Below are the code and all the weights of a small trained network. Each question names an input and a target symbol and asks about switching units off, where a switched-off unit gives its printed mean instead of its output.

import numpy as np


def w(rows, s, z=0):
    codes = np.array(rows[::2]) - 128.0
    scale = np.full(codes.shape[1], s)
    scale[-1] = z or s
    return codes * scale


def norm(h):
    return h / np.sqrt((h * h).mean(-1, keepdims=True) + 1e-5)


def f(y):
    return y / 2 * (1 + np.tanh(0.7978845608 * (y + 0.044715 * y**3)))


def softmax(a):
    e = np.exp(a - a.max(-1, keepdims=True))
    return e / e.sum(-1, keepdims=True)


def log_softmax(a):
    a = a - a.max(-1, keepdims=True)
    return a - np.log(np.exp(a).sum(-1, keepdims=True))


def net(x, mask):
    ids = ['ΞΦαβγδελψ'.index(c) for c in x.split()]
    T = len(ids)
    res = E[ids] + P[:T]
    u = 0
    for l in range(3):
        r = norm(res)
        for j in range(2):
            rows = slice(2 * j, 2 * j + 2)
            q, k, v = (r @ M[l][rows].T for M in (Q, K, V))
            z = softmax(np.where(np.tri(T) > 0, q @ k.T / 2**0.5, -1e9)) @ v
            o = O[l][rows]
            res = res + np.where(mask[u + j], z, o[:, -1]) @ o[:, :-1]
        u += 2
        y = f(norm(res) @ A[l][:, :-1].T + A[l][:, -1])
        res = res + np.where(mask[u : u + 8], y, B[l][:, -1]) @ B[l][:, :-1]
        u += 8
    return log_softmax(norm(res)[-1] @ U[:, :-1].T + U[:, -1])


Q, K, V, O, A, B = {}, {}, {}, {}, {}, {}
E = w([
[124,131,73,55,112,116,137],'Ξ',
[110,137,75,63,103,102,135],'Φ',
[119,2,137,133,116,119,108],'α',
[119,70,175,108,102,195,121],'β',
[128,103,104,173,108,125,58],'γ',
[157,188,104,132,91,138,139],'δ',
[111,109,104,145,199,143,78],'ε',
[156,184,122,163,91,118,131],'λ',
[157,229,107,126,128,116,121],'ψ',
],0.019)
P = w([
[156,103,180,7,77,21,70],'0',
[207,83,87,105,89,109,74],'1',
[24,108,69,113,56,75,206],'2',
[71,133,136,94,60,120,51],'3',
[159,66,92,217,160,189,177],'4',
[12,113,121,203,114,170,175],'5',
[74,195,146,152,105,177,59],'6',
[157,44,84,162,135,175,188],'7',
],0.013)
Q[0] = w([
[4,104,76,150,108,145,176],'L0H0',
[53,152,167,107,110,137,6],'L0H0',
[169,120,112,128,143,120,132],'L0H1',
[159,134,98,123,140,138,123],'L0H1',
],0.049)
K[0] = w([
[44,19,141,230,126,223,75],'L0H0',
[135,252,124,249,192,196,166],'L0H0',
[147,112,125,130,131,124,133],'L0H1',
[135,133,105,124,124,137,123],'L0H1',
],0.037)
V[0] = w([
[80,101,71,74,254,127,89],'L0H0',
[115,118,108,37,171,200,149],'L0H0',
[49,136,172,146,119,66,123],'L0H1',
[174,118,66,149,144,80,136],'L0H1',
],0.044)
O[0] = w([
[109,64,3,120,195,138,57,85],'L0H0',
[159,87,52,125,82,200,91,169],'L0H0',
[162,137,135,27,205,114,177,143],'L0H1',
[191,96,148,155,95,126,126,5],'L0H1',
],0.022,0.013)
A[0] = w([
[71,174,110,125,140,230,168,23],'L0N0',
[87,75,119,102,105,38,132,51],'L0N1',
[86,52,144,153,142,132,143,2],'L0N2',
[125,92,140,74,127,145,143,107],'L0N3',
[137,88,55,108,89,43,120,111],'L0N4',
[190,56,187,239,231,222,181,192],'L0N5',
[172,170,52,151,105,110,74,111],'L0N6',
[97,90,75,178,68,5,188,30],'L0N7',
],0.03,0.0044)
B[0] = w([
[236,111,118,86,124,149,183,249],'L0N0',
[174,92,139,113,163,116,166,157],'L0N1',
[180,134,112,99,58,162,159,156],'L0N2',
[117,160,84,185,78,161,142,190],'L0N3',
[157,141,103,112,169,39,94,175],'L0N4',
[120,140,10,213,183,46,55,177],'L0N5',
[49,153,198,191,155,156,105,176],'L0N6',
[251,76,142,142,167,56,69,165],'L0N7',
],0.029,0.019)
Q[1] = w([
[80,124,136,153,144,126,87],'L1H0',
[136,111,3,129,221,85,66],'L1H0',
[125,185,109,80,170,130,194],'L1H1',
[229,68,85,233,171,170,63],'L1H1',
],0.055)
K[1] = w([
[122,129,114,98,188,119,40],'L1H0',
[156,7,5,93,229,111,122],'L1H0',
[187,55,164,64,117,166,191],'L1H1',
[72,39,3,127,206,121,45],'L1H1',
],0.048)
V[1] = w([
[221,165,228,173,147,139,115],'L1H0',
[229,39,208,229,145,162,155],'L1H0',
[81,136,110,11,72,143,110],'L1H1',
[131,74,174,5,123,225,75],'L1H1',
],0.013)
O[1] = w([
[52,117,45,79,94,167,117,249],'L1H0',
[2,186,159,124,137,163,183,132],'L1H0',
[222,116,165,165,109,120,96,93],'L1H1',
[176,112,193,193,91,130,106,143],'L1H1',
],0.0074,0.0018)
A[1] = w([
[109,7,208,246,117,80,104,128],'L1N0',
[105,152,221,208,107,196,163,158],'L1N1',
[154,121,42,240,98,165,125,101],'L1N2',
[200,190,80,176,193,114,119,118],'L1N3',
[147,80,134,102,44,201,150,63],'L1N4',
[118,161,6,182,102,38,10,68],'L1N5',
[95,211,70,34,176,95,154,253],'L1N6',
[168,153,250,86,109,74,107,57],'L1N7',
],0.023,0.0034)
B[1] = w([
[115,167,72,220,92,202,95,191],'L1N0',
[186,76,129,74,142,168,81,161],'L1N1',
[79,84,198,137,160,68,52,205],'L1N2',
[136,41,152,132,77,124,104,201],'L1N3',
[227,152,88,110,118,124,185,199],'L1N4',
[148,204,159,97,110,254,188,251],'L1N5',
[194,77,121,144,109,88,53,207],'L1N6',
[10,147,71,69,112,120,127,165],'L1N7',
],0.031,0.023)
Q[2] = w([
[250,56,99,84,148,89,89],'L2H0',
[87,110,93,94,145,87,149],'L2H0',
[165,175,96,191,82,254,80],'L2H1',
[63,157,151,148,140,166,150],'L2H1',
],0.057)
K[2] = w([
[134,92,2,183,172,208,70],'L2H0',
[198,131,126,52,122,163,125],'L2H0',
[238,171,85,132,92,228,195],'L2H1',
[79,161,103,81,101,211,115],'L2H1',
],0.052)
V[2] = w([
[136,144,237,79,97,117,139],'L2H0',
[111,238,224,75,168,7,124],'L2H0',
[121,197,62,161,74,9,156],'L2H1',
[139,50,156,181,47,142,59],'L2H1',
],0.012)
O[2] = w([
[204,86,95,253,120,138,73,93],'L2H0',
[200,73,209,235,125,177,8,7],'L2H0',
[91,138,155,11,195,96,152,116],'L2H1',
[2,202,82,133,123,94,50,123],'L2H1',
],0.0061,0.012)
A[2] = w([
[96,188,204,151,98,124,163,84],'L2N0',
[124,79,165,191,58,224,107,19],'L2N1',
[159,40,90,201,119,44,114,2],'L2N2',
[151,130,194,239,154,149,78,74],'L2N3',
[7,254,116,254,121,208,120,80],'L2N4',
[102,165,205,182,216,27,153,127],'L2N5',
[75,129,134,120,165,73,121,97],'L2N6',
[150,152,157,71,177,150,101,47],'L2N7',
],0.033,0.0079)
B[2] = w([
[145,100,164,116,145,206,111,155],'L2N0',
[117,177,133,185,129,86,58,237],'L2N1',
[117,58,208,170,141,112,154,186],'L2N2',
[168,134,111,129,53,160,91,225],'L2N3',
[33,140,109,227,155,129,254,251],'L2N4',
[179,195,110,157,210,102,111,150],'L2N5',
[144,136,92,139,115,91,147,148],'L2N6',
[97,97,104,158,120,118,119,162],'L2N7',
],0.055,0.021)
U = w([
[73,169,107,208,112,153,214,223],'Ξ',
[190,190,143,170,22,107,14,75],'Φ',
[171,37,207,164,121,61,144,162],'α',
[245,142,90,93,57,160,201,170],'β',
[184,190,90,133,207,3,128,4],'γ',
[92,154,201,45,46,182,117,103],'δ',
[118,80,78,82,195,195,81,171],'ε',
[181,202,219,113,225,166,126,46],'λ',
[69,137,100,52,22,34,107,117],'ψ',
],0.0074,0.0018)

Each question gives the input, a string of symbols that net reads in full, and the target symbol t.
The units are the heads (2 rows each of Q, K, V and O) and the neurons (one row each of A and B). Each row of codes is followed by its name. A weight is (code - 128) times the scale printed after its matrix; where a second scale follows, it is the last column's (O, A, B and U).
mask holds one flag per unit, layer by layer, with each layer's heads first. A switched-off unit (its flag False) gives its mean, the last column of its rows in O or B, instead of its output. The means were averaged over made-up inputs and are rounded, as every weight is.
A unit's drop is (log p(t) with every unit on - log p(t) with that unit switched off) / (log p(t) with every unit on - log p(t) with every unit switched off).
The circuit of an input: a set's keep is (log p(t) with only the set's units on - log p(t) with every unit switched off) / (log p(t) with every unit on - log p(t) with every unit switched off). Starting from the 12 units with the biggest drops (on a tie, the unit counted first), units are removed one at a time, each time the one whose removal leaves the highest keep (on an exact tie, the one counted first), for as long as the keep stays at least 0.8.
circuit, biggest first: the units of the circuit, biggest drop first
top k neurons: the k neurons with the biggest drops, biggest first
top k neurons in layer l: the k neurons of layer l with the biggest drops, biggest first
drop when u is switched off: that unit's drop, to one decimal
input λ β Ξ Ξ β, target Φ: top neuron : L0N5
input β β α δ, target δ: top 2 neurons : L1N1, L1N7
input Φ β γ, target γ: top 2 neurons : L2N5, L1N5
input β λ β Ξ, target λ: circuit, biggest first : L0H0, L2N5, L2N0
input Ξ β β ε δ β ψ, target ψ: top 3 neurons : L1N5, L2N4, L1N7
input α β ε β β α δ β, target β: top 2 neurons : L2N4, L0N5
input α α β γ β, target Φ: top 2 neurons in layer 1 : L1N5, L1N3
input α β β Ξ β α, target α: top 2 neurons : L1N5, L1N6
input Ξ β β α ψ Φ, target α: top 2 neurons : L2N2, L1N5
input β β α α α γ β, target γ: circuit, biggest first : L0H0, L1N5, L2N5
input Ξ β α Ξ, target β: top 2 neurons : L0N5, L2N4
input β Ξ β δ λ β Φ, target λ: top 3 neurons : L2N5, L2N0, L1N5
input β Φ α β β ε Ξ, target ε: top 2 neurons in layer 1 : L1N0, L1N5
input Φ ψ β β, target ψ: top 2 neurons : L1N7, L1N5
input α ε α β α Φ, target α: top 2 neurons : L1N6, L1N5
input Ξ β β ψ λ λ ε, target λ: top neuron : L2N5
input β Ξ α β ε ψ Ξ, target ψ: top 3 neurons : L1N5, L1N7, L2N4
input β Ξ α β α, target Φ: top 2 neurons : L0N7, L1N5
input ψ α γ β γ Ξ β β, target α: top 2 neurons : L0N5, L2N2
input β α β ε α, target Φ: top 2 neurons in layer 2 : L2N3, L2N4
input α ε α β, target ε: circuit, biggest first : L0H0
input α β ψ Φ, target ψ: top 2 neurons in layer 1 : L1N5, L1N7
input Ξ ε Ξ β ε Φ β β, target α: top 2 neurons in layer 2 : L2N2, L2N4
input β α Φ α β δ Φ, target δ: top 3 neurons in layer 1 : L1N1, L1N7, L1N2
input β β β α ψ α β, target ψ: drop when L2N4 is switched off : 0.3
input β α β β α ψ, target α: drop when L0H0 is switched off : 0.4
input β α ε β β α, target α: drop when L0H0 is switched off : 0.8
input α β β α α β α, target β: drop when L2N2 is switched off : 0.0
input Ξ β β β γ β λ, target λ: top 2 neurons in layer 1 : L1N5, L1N1
